Rows near named flat spaces through zero:
q955-q271: [  21  -33  -78   83   38 -162  -97 -136   96  103   81  166  -82   14
 -197  155  -17    3  146  211]
q82-q801: [ 172   66  359  215 -194   40  -72  410  519  115   29   -3   34 -190
   77  -74 -173 -164  -22  -70]
q955-q271: [ -36 -127  161   18 -199 -619 -416  351 -354  -19  173  377  -83  396
 -102   91    9  -24  433  129]
q955-q271: [ -51 -100   -8 -144   -8   24   34   -6 -135  -26 -142   74    4  175
  -50  -71  196   -2   93  -26]
q525-q863: [-228 -183  -74  -11  141  -20  117 -357  -96   39  161 -194  -62   -5
  171  411 -128  130 -131   77]
q525-q863: [  -3 -137   69  129 -222  -64   26  147 -159   57   78   73  -36   49
  242   11   53    5  158   13]
q525-q863: [ -58 -196  -18  -36  -34 -127  -42  -34 -227   27   74  160 -101  208
   18  146   63  116  246  135]
q82-q801: [  92   78   37   47  -21  266  151  158  273  -51   81  -91   -7 -264
  215 -112 -206  -36 -166   24]
q82-q801: [ 151  -57  174  -16  -53   -5   48  222  254  -44  -42  165 -100   -8
   27 -120  118 -228   58  123]
q525-q863: [ -18  -10  185  -54   26  116   39   50   70   28 -158  -51   55   51
   93   15  132  -15    1 -195]
q82-q801: [ -17   26   91  -46    7 -127  -94  144   73  -23  -16  183  -16   62
   -2    6   41 -122  109   42]
q525-q863: [ -58   65  116  -92  149  -30  -59  -28  257   24 -124   57   34   15
 -114   90   55 -127  -26  -41]
q955-q271: [-275 -331 -168 -107   61 -293  -36 -139 -358   20  272  539 -261  292
  252  463   48  117  538  476]
q525-q863: [  36  -70  226   65   35 -139   25  -99  186   86 -145  -16  -31   40
  -14  135  290 -241  -32  -66]
q82-q801: [  26 -101   30  -79  237  161  216 -308  115  -24  -48 -127 -113  -40
   79  193  137   -6 -134   45]
q955-q271: [  66  -26   63   71 -106   12  -14  189  115    9  106   60  -39  -60
   69  -38 -136   -8   50   87]
q82-q801: [-137 -450 -237 -180   30  186  389 -106 -270 -130  288  344 -355   83
  557  222   29  117  297  560]
q357-q299: [ -38 -274   53   84   77  -72  144 -184  175   59  263   65 -246  -60
  233  420  -94  -28   44  351]
q525-q863: [ 217   -6   34    9 -320   -3 -212  634 -308 -139  236  180  -38  134
   26 -367 -325  284  302   66]
q82-q801: [ 386  388   85  169 -113  335  -52  472  461  -23    3   38   83 -374
  -39 -459 -272  -17  -47  -84]
q357-q299: [ 243  179  283   13   64  218   13   36  361   13 -304 -413  157 -108
 -281 -235   92  -84 -367 -403]
q82-q801: [  10   54  203  -41   27 -338 -230  208  -38  -38  -35  315  -42  193
   -5   61  178 -180  253    2]
q357-q299: [  78 -398 -167 -134 -254  109  191  311 -433 -173  256  400 -291  213
  338 -182    2  179  437  463]
q955-q271: [  44  307   74   34  158  -62 -179 -208  212   99 -318 -268  237  -47
 -477  -69  136  -99 -266 -382]
q82-q801: [ 161  229  141  136 -140   98 -236  364  -10   58   29  -13  135  -39
  -30 -172 -240  251  145 -255]
q955-q271: [  30   72  -75   74  -11   18  -54   73   93   21  151  112  -30 -112
   19   23 -212   71   81  135]
q525-q863: [ 100  -35    3  -29   36  397  320  -67  205  -33 -105 -169  -23 -188
  172 -131   81  -45 -201  -30]
q525-q863: [ 103  -25    1 -171   36   67   95   84   85 -128 -148  120  -58   54
 -100 -236  208 -184  -11   89]
q955-q271: [-138 -169  -81  -60   63  194  260  -82  -18  -43  158   90 -137  -86
  456  202  -63   44   47  208]
q525-q863: [  -7  193  161   98   57  -92 -195   37  253  123  -71  -12  116  -62
 -131  101  -62  -47   -9 -176]
q357-q299: [ 135   54  -17  109 -345   24 -141  446 -175   30   26  220   61   55
    3 -354  -62  114  305  -30]
q357-q299: [-390 -429  -34 -236  224 -141  244 -303 -146  -55  162  320 -283  201
  507  590  185 -109  215  409]
q955-q271: [-117 -205   24  -67   59  -24  121 -192  -27   62  -84  114  -84  128
   99  201  259  -70  120   86]
q357-q299: [ 141   59 -127   78 -229  114   31  161  -36  -27  -21 -125   82 -100
 -146 -390  -80   10 -121  -35]
q82-q801: [ 100  100   97   47  135  -50  -67 -147   21   37  -95  -87   14   16
 -119   84  134   12  -31 -148]
q525-q863: [-145   15   56 -257  322   82  166 -321  145 -103 -257 -241   52   14
  -55   98  231 -205 -360 -159]
q357-q299: [-203  -53   -9 -159  119  125  103 -134  184  -38  -32 -278   79  -60
  -41   87 -179  -22 -336  -51]
q82-q801: [ 122 -265 -120   16 -386   90   99  396 -432  -98  208  253 -151  139
  278 -298  -44  187  355  248]
q525-q863: [ -62   57   12  -38  140  272  171 -220   66   21 -139 -288   95 -113
  106   57   45   60 -240 -233]
q82-q801: [ -35 -244 -162 -173 -153  160  211  105 -139 -126   16   44  -75   79
   55 -243   14   -5   -5  208]
q357-q299: [-228 -192    1  -65   96 -203  -65 -155 -118   48  142  126  -93  170
   80  395  -54   84  162  159]
q955-q271: [ -76  257  135    1  130   62 -115  -34  234   38 -128 -329  227 -129
 -134   29 -168   -1 -321 -362]
q357-q299: [  57 -363   57    8    9   52  285  -54  141   -6  177  255 -329   -6
  355  237  126 -112  192  443]
q357-q299: [  13  237  168 -100  166  311  186  -31  345  -93 -290 -416  193 -240
   63 -183   74 -225 -526 -397]
q357-q299: [-124  -22   -1   53   18 -150 -104   18  -20   78  145  270  -61   35
  158  259  -73   38  265  142]
q955-q271: [-306 -109 -197 -111  327 -181   24 -540 -198   -9  156  -82  -84   72
   30  521  -68  114  -89  150]
q955-q271: [-263   25   31 -145  201  -83  -52 -387 -289   32 -255 -348  194  204
 -128  206  212   86 -213 -420]
q357-q299: [-127 -339   29  -22   16 -161  110 -220  -52   52   81   44 -164  145
   87  313  129  -58   65  223]
[ -76  -62   34  -52  167 -144  -33 -295   11   89 -154   58  -24  149
 -168  224  278  -67   70  -14]
q525-q863
[  34   80   37    7  -80   88  -16  133  144   38 -130   31   89  -40
  -77 -177   41  -72    2  -91]
q357-q299
[  12  -25    9   59 -162   -1  -50  235  -64    6  120  113  -10    2
  124  -64 -140   72  146   55]
q525-q863
[  22   73  115  -44  -21  -83  -84   76  -61  -18 -187  -26   93  109
 -105 -127  196 -101  -15 -208]
q955-q271
[ 133  423  -24   37  -10 -262 -381  107 -166   -9 -257   33  238   95
 -489 -338  177  -68   28 -347]
q525-q863
[ -62  101   82   66  -45 -225 -257  168   30   48  100   95   59   33
  -71   89 -193   18   99  -28]
q525-q863
[  74   65  108   43    8 -173 -193  -27  203   75  -98 -145   82   41
 -444  -30  -27  -66 -132  -98]
q955-q271
[ 101  233    1   25    8  190   -7   70   30  -43  -91 -229  148 -143
  -48 -224  -86   63 -204 -262]
q525-q863
[  -7  215  227 -110  118   24 -114   59  320  -41 -249 -365  225  -48
 -309 -136  -57 -152 -418 -377]
q955-q271
[  20  106  192   45   23  140   -5  140  281   17   12 -174   76 -157
  103   25 -204   -1 -169 -160]
q525-q863
[  53 -323  -78  -14  -13    9  216  -93  -40  -44  197  168 -280   35
  188  138   52  -10  137  415]
q357-q299
[ -36  189  144  105  199  448  286 -338  509  129 -235 -605  206 -409
  131  107  -19  -81 -596 -425]
q955-q271
[-126 -100  -20  -66  129   26   85 -262  -55   42  -59  -63  -16   66
   37  208  115   42  -22  -22]
q525-q863
[ -57  -12 -198  -47  204   74  196 -370  125  -62   56 -208  -56 -178
  -44  112  -62  -77 -331  148]
q525-q863
[ -50 -143  102   31  -65   18  123  -62  148   51  -53 -186   12  -32
   32   46   51 -130 -186  -35]
q357-q299
[  75  -16  233  -89 -191   -3  -84  276 -107  -22 -306 -120  157  224
 -179 -339  249  -71  -22 -349]
q955-q271

Rows near named flat spaces through zero:
q561_q866: [-200  159   69  -87  462   56 -131  298  385   58  209 -306  266 -130
 -182  364   41  323   11  -67]
q794_q39: [-219  292   70  254   99   38 -123 -141 -126   22   60  -28  126  129
   10  109  125  215  -30  -76]
q561_q866: [-211  160  198  153  147   35 -218   81   67   42   99  -73  144  224
  -35  131   33  285  -21 -209]
q558_q74: [-136  211   94  165   62   70 -114   44 -121   13   13 -107   58  203
   21   97  -17  217    0  -86]
q830_q765: [ 352  150 -251   16 -260   51  -95   87 -341 -188 -158  163 -279  232
  156 -399   81   95 -455 -102]
q561_q866: [ -18    8  204   65 -290 -145 -243 -158  124  121  142  145    6  100
   14  -52   82   11   71    5]
q794_q39: [ 137 -226 -133 -302  122  -61  340  337  223  -19   93 -182 -290 -358
 -167   57 -217  -52   87  198]
q343_q27: [   3 -547   87 -178  193   25  478   98 -268 -379 -416   41 -354 -342
 -109 -274  -69 -754   59   20]
q343_q27: [ 197  253  -88   13 -109    5 -101  -70  -44 -118  -26  126  148    0
   68  -11   91  122 -223 -159]
q558_q74: [-381  597  228  600 -100   67 -526 -260 -349   56  100  195  238  450
  133  226  356  242 -217 -154]
q830_q765: [ -61  352 -107  -41  301  -18  -16  -40  290  107  186 -264  285 -324
 -160  293  119  354   78   71]
q343_q27: [ 222  486 -477   18  291   69  227   80 -140 -128  -58 -203  -50 -373
  -59   78  151  417 -263   32]
q558_q74: [ -86   16  -11   85  -33   69 -253   95   -1   50   95   73   80  252
  157   95   92   70 -145    7]
q794_q39: [ 103  209  -66   15   73   92 -359  -20  -70  -95 -174   13  207   73
   60 -148  339   32 -291 -125]
q343_q27: [-153 -200  261   84 -173  -43  136 -275 -279 -166 -128  140 -130   41
   36 -189  -46 -455  156   43]
q561_q866: [ -72  401 -148  182 -139   78 -467 -284  -46  217  162  118  288  402
   92  -79  247  234 -270   31]
q794_q39: [ -48   82  141  223  -22  -71  137  -50 -237 -154 -142  133 -156 -197
  -34   99   97 -123   17  -99]
q558_q74: [ -26  -33 -109   28   -5   75 -294   76   43  241    7  -33   17  282
   49 -102  108  100  -84   80]
q49_q653: [ -17  -19  -27   14  -22  -14  123  -70 -127  -86    3   30 -162   18
  -20 -166  -29  -43  -55   16]
q49_q653: [-158  427   85  305  -15   73 -246 -204 -161  -26   86  136  278  378
   69   66   84  326 -216 -309]
q830_q765: [ -68 -140   36  -48 -114  -51   -4 -237  338  384  169   67  331   98
  -33  183 -212   17  333   35]
q49_q653: [ -75  -34 -173   22  125  113  310  124 -145    4    3  -61  -62  -25
   27  230 -226  -60   48  131]
q49_q653: [  28  105  -35   39   28   83   -8   60 -149 -128  -74   20   44   75
   67   33   -4    6 -138  -85]
q794_q39: [-283   80  330  276   -3   48 -113  -75 -292 -184 -107  171   74  111
   35  166  115 -308  -38 -123]
q558_q74: [-171  334   89  351   38  -55  -64 -335 -141   53  -17  -42  155  -82
   76  164  232  292  176  -52]
q794_q39: [ 142   63  -82 -133   31  -59   84   79  306  161  106  -98  135 -199
 -106  214 -136  213  141   -5]
q794_q39: [-139  188   96  252 -270   -9 -182 -209 -118  134  196  134   62  440
  152   17  -71  251    1  -60]
q343_q27: [-161 -320  258   41  142   46   51   53  -85 -142 -251  129   58  -42
  -20   66   25 -461   80 -157]
q561_q866: [  95  110  -35   18 -285   26 -189 -116 -101  -41   95  198   37  381
  135 -213  -39   65 -253  -99]
q49_q653: [ 235  -83 -301 -228  -37   96  452   74 -278 -168 -148  -23 -313  -21
 -109 -318 -336 -256 -159  106]
q830_q765: [-194 -387  244 -177  299  -16  225  136  305  -35   16 -159  142 -221
  -98  239 -195 -175  354  -49]
q830_q765: [ 229  -72 -196   35 -195   24   79  125 -189   -4 -162  187 -170  -27
  128   37  -14 -159 -120   58]
q343_q27: [ 130 -283   69 -109   23   -4  232  -18 -252 -377 -362   69 -194 -246
   37 -280   67 -464  -26  -61]
q343_q27: [ 100 -355 -117 -208  -17    1  423  312   26   36   43 -106 -399   22
  -70  -80 -459  -35  122  107]
q830_q765: [-409 -321  470  132  302 -104   47  189  198   26   14 -133  -67 -238
 -118  346   54 -111  412  -40]
q558_q74: [ -89 -170   -1 -239  420   58  158  331  272  -91   42 -229   75 -306
 -151  243  -62  -87   51   43]
q558_q74: [   5 -166  199   46 -132 -153   74    9  227  126   36  161   78 -259
  -19  378  -60 -132  294  -27]
q558_q74: [ -53  202  256  306  -72    7  -55 -262 -304 -192 -269  183  228   21
  113  112  131  -78   44 -321]
q343_q27: [ -33 -168   36  -60   36  -51  -74  -77  193  160  -31   63   94 -128
 -108    2  110 -209  101   60]
q49_q653: [ -85  273   56  205  260  -61 -145  103   90  -26    0  -76   79 -329
  -46  320  366  287  -31  -98]
q49_q653: [-270 -258  200   30 -151   -2  342 -220 -361 -123    2   88 -358  197
 -108 -310 -307 -525  128  168]
q561_q866: [ -51   72  -28   22   51   95  -93    2 -152  -41  -59  -31  -21  203
  -19 -178   29  -24 -155  -24]
q561_q866: [ -92  168   85  100   96  -22  -64  119  162  147  121 -129  123  -48
  -45  344  -33  298  150  -40]
q343_q27: [ -41 -251  168 -152  161  -30 -131   96  339  119  -54 -140  193 -135
  -64   88   54  -70  243  -20]
q830_q765: [  45 -311 -210 -407  447   78  276  481  161  -74  -22 -433 -389 -197
 -257 -284 -149   -7  -53  187]
q830_q765: [  92  447  -92  184 -178  -33  -97   97 -171  -74  186   41 -194  119
   57   50   41  419 -283  -40]
q343_q27: [-258  337  104  248   44   70 -321 -285 -208    3   31  -57  166  289
   48 -127  252  155  -95  -22]
q830_q765: [ -20  163 -228  -91  120   27  -33   91   98  102  238 -151 -141  103
 -142 -171  -10  287 -211  123]
q794_q39: [ 137 -247 -206 -326  375  116  259  143   89 -209 -214 -122   77 -255
  -90 -150  -35 -213 -106  -69]
q561_q866: [-204   98   20   47  128   45  -69 -151   48   77  103  -50  196   53
  -47   76   51    3   34   57]
q561_q866: [ -74  116   12   94  -79  -68  -29  -12   93  175  162   51    8 -102
  -63  267   15   17   82  145]
q561_q866: [-175 -154  229  -50  100   11  168   38   16 -123    7  -28   43  -66
  -75  141 -173 -252  157  -27]
q794_q39: [ 221 -218 -318 -355   83   69  129  344  105   11   24 -220 -280  -21
  -38 -247 -155   14 -126  228]
q558_q74: [-140  -26   77  -31  -40   46  117   57 -164  -89  119  -96 -232  244
  -43 -166 -242  -39  -23   86]
q49_q653: [ -40 -194  243  -20 -324 -147 -280 -113  362  344  204  126  161  159
   36  111  -61  -17  290   57]
q561_q866: [-333  168  282  132  167  -39 -369   20  303  171  276 -116  257  103
  -81  270  163  283   93  -58]
q343_q27: [-244   79    9  101   55   -5   91  -81   41  290  200 -194  -49  115
 -116  109 -182  200  263  191]
q794_q39: [ 413  189 -308   -1  -24   37  -75  -52  -99  -65 -363  119  191 -301
  115   18  309  -20 -191  -95]
q343_q27: [-234 -117  171  223 -131 -127  -22 -312  109  294   95  105  138  -89
   75  290   69  -79  425  158]
q49_q653: [ 195   35 -231 -134  -18   22  237  205 -149 -179   41  -45 -387   46
  -53 -287 -176  133 -279    0]
q830_q765: [ 169   92 -432 -243   61  130    7  112  -65  148   14 -271 -236  167
 -137 -439  -82  114 -220  294]
q830_q765: [ 117 -275  -59 -163  100 -135  271  203  227  -11   -7    3 -224 -503
 -131  127    9 -163  114  115]
q49_q653: [  38  219 -225    3  -42  170 -135 -247 -333  -72 -122  -26   74  305
   84 -392   99  -61 -268   82]
q794_q39: [ -75 -403  178 -199  242   29  203  394   28 -237 -103  -56 -288  -73
 -179 -118 -158 -330  -56 -101]
q794_q39: [ -54   39   89   81  269    4 -122  258   51 -222  -42   73    6 -145
  -22  139  269   73 -264 -259]
q561_q866: [-299 -223  399   13  161  -66 -108  -24  114  -32  -34  -81   16 -117
 -131   10  139 -284  231   15]
q794_q39: [  63  132   19   93 -157   54 -211  -34 -352 -237 -121  124 -183  299
  100 -400  166  -46 -366 -113]
q49_q653: [  62   80 -191   -4  111   36  288  187  -10  -83  112  -35  -77  -64
   35  200 -203  267  -82  -66]
q343_q27: [-189  424   15   96  -50   62 -405 -161   57  114  351  -77  240  446
   35  -48   72  409 -195    7]
q49_q653: [ -20   62 -257 -143  278   76  111  129  106  123   75 -311  -46 -110
 -132   -9  -43  179   16  212]
q558_q74: [ -63 -197  155  -81   60  -18  -58   67   31 -143  -40  -51  -67  -43
   32 -110   88 -153   25   12]
q561_q866: [-111  -55  109   94  -48  -94  199   64   73   16  195   93 -107  -71
  -17  272 -174   66  121  -24]
q830_q765: [-266  267   27   97   -6   46 -475  -99   78  225  292 -126  130  324
    5  -29  217  200  -97  226]
q561_q866: [ 179 -231  -45  -57 -319 -172  462  145  -14  -52  141  193 -440 -242
   23  150 -334 -136  119  142]
q49_q653: [-287   33  161   84  197  -70  -26   92  298  140  311 -179   99  -94
  -25  394  -10  320  243   54]
q558_q74: [ 193  108   44  167 -352  -77  119 -105 -259 -134 -107  290 -108   -8
  123   47  -73  -62  -49 -148]
q794_q39: [ -96  -93  -85 -156  273   -7  -87  298  402  214  246 -275  -16  -77
 -102  141   12  291   68  153]
q830_q765: [-112  358   -7  257  -87   30 -112 -201 -258   -7   58   83   13  208
   24  -31   94  149 -157  -39]
q558_q74: [-292  -35   25   68   24   -8 -188  -80  268  415  321  -98  140  226
  -16  175  -39  191  219  214]
q343_q27: [ -28 -104  146  101 -187    0  -41 -186 -140   -7 -111  225   55  229
   56 -123  -54 -201   14 -154]
q830_q765: [-184  145  244  152 -206   15 -324 -166  -37  131  153  -17  141  502
   93  -75  -67  206   74  -71]
q558_q74: [ 120 -173 -220 -246  146   86  228  115  177  117   -8 -189   91    1
  -24    2 -293  102  128   35]
q49_q653: [ 221   17 -360 -250  228   33  274  176   36  -83  -41 -242 -212 -284
 -123 -186  -37  132 -123  131]
q558_q74: [-185 -204  241  129 -108  -38 -131   -8   48  103   17  215   70   69
   40  221   37 -295  121    4]
[  31   11  -56   20   30    7   11  -83  -11   56 -105   23   83 -111
  -21   36   77  -88   44   24]
q49_q653
[  -7 -186  -54  -87  192   90  208 -231  -61    1 -276  -25  179   -3
  -94 -227  -91 -221  120 -130]
q830_q765
[  22 -275 -140 -245   49  -73  154 -105  361  302  135  -95   16 -118
 -165 -114 -150  -30  241  194]
q343_q27
[-117 -274  266  -12  -94   -5   -6  -50  -79 -139  -49  159  -57  227
   17 -198 -102 -296    0 -149]
q794_q39
[-275  197   56  164  271   54  -24   23   46  161   61 -139  172  -79
 -146  358   47   86  126   48]
q561_q866
[  59  -78  -46   31 -108   16 -250 -306  -14  240 -266  115  236  -13
   14 -133  263 -327  104  108]
q49_q653
[  40  -89   36  -15  161  -46  -27    7  168   64 -157  -73  134 -291
  -33  118  173   -2  177  -44]
q558_q74
[ 103 -511  -88 -123   78 -189  454   97  219  131 -111  -21 -308 -654
  -76  161  -18 -257  420  254]
q794_q39
[ 104    2 -240  -82  -51   45   22   61    6   80   86  -14  -84  120
   45 -101  -76  111 -126  107]
q558_q74
[ -48  -67   15   -1  126  -21 -121  161  224  126   71  -99   67  -82
   33  201   97  169   95   29]
q49_q653
[-291  -59  353  156 -135   97 -122   88 -355 -195   34   59 -202  572
   76 -175 -184 -165 -111 -105]
q561_q866
[ 161  112 -117  157 -277  -13 -160   -3 -195   86  -86  159 -134  110
  142  -36  128   30 -123   60]
q561_q866
[ -90  305   59  182 -240  -26 -251 -134   20  130  306  106  125  366
  102   95  -38  353  -89  -58]
q49_q653
[-412  436  217  429 -247   92 -323 -313 -270   89  335  231  239  745
  136  132  -88  219 -166 -135]
q343_q27
[-151   19   53  -74   93  -69  -23   -5  325  152  330 -152   72    8
  -90   97  -86  281  134   67]
q794_q39
[ -99   24   46   39  215 -117   74  -94  191   57   42 -212   43 -408
  -44  164  192  193  287  101]
q558_q74
[-209 -216  171   79  217 -159  545 -167  129  144  -57 -152  -45 -569
 -212  354 -172 -125  661  110]
q561_q866
[ 170  -77 -208  -85   48   47  276  281  -32  -24  -52    2 -167  -91
  -24  112 -217   18  -71  -11]
q49_q653
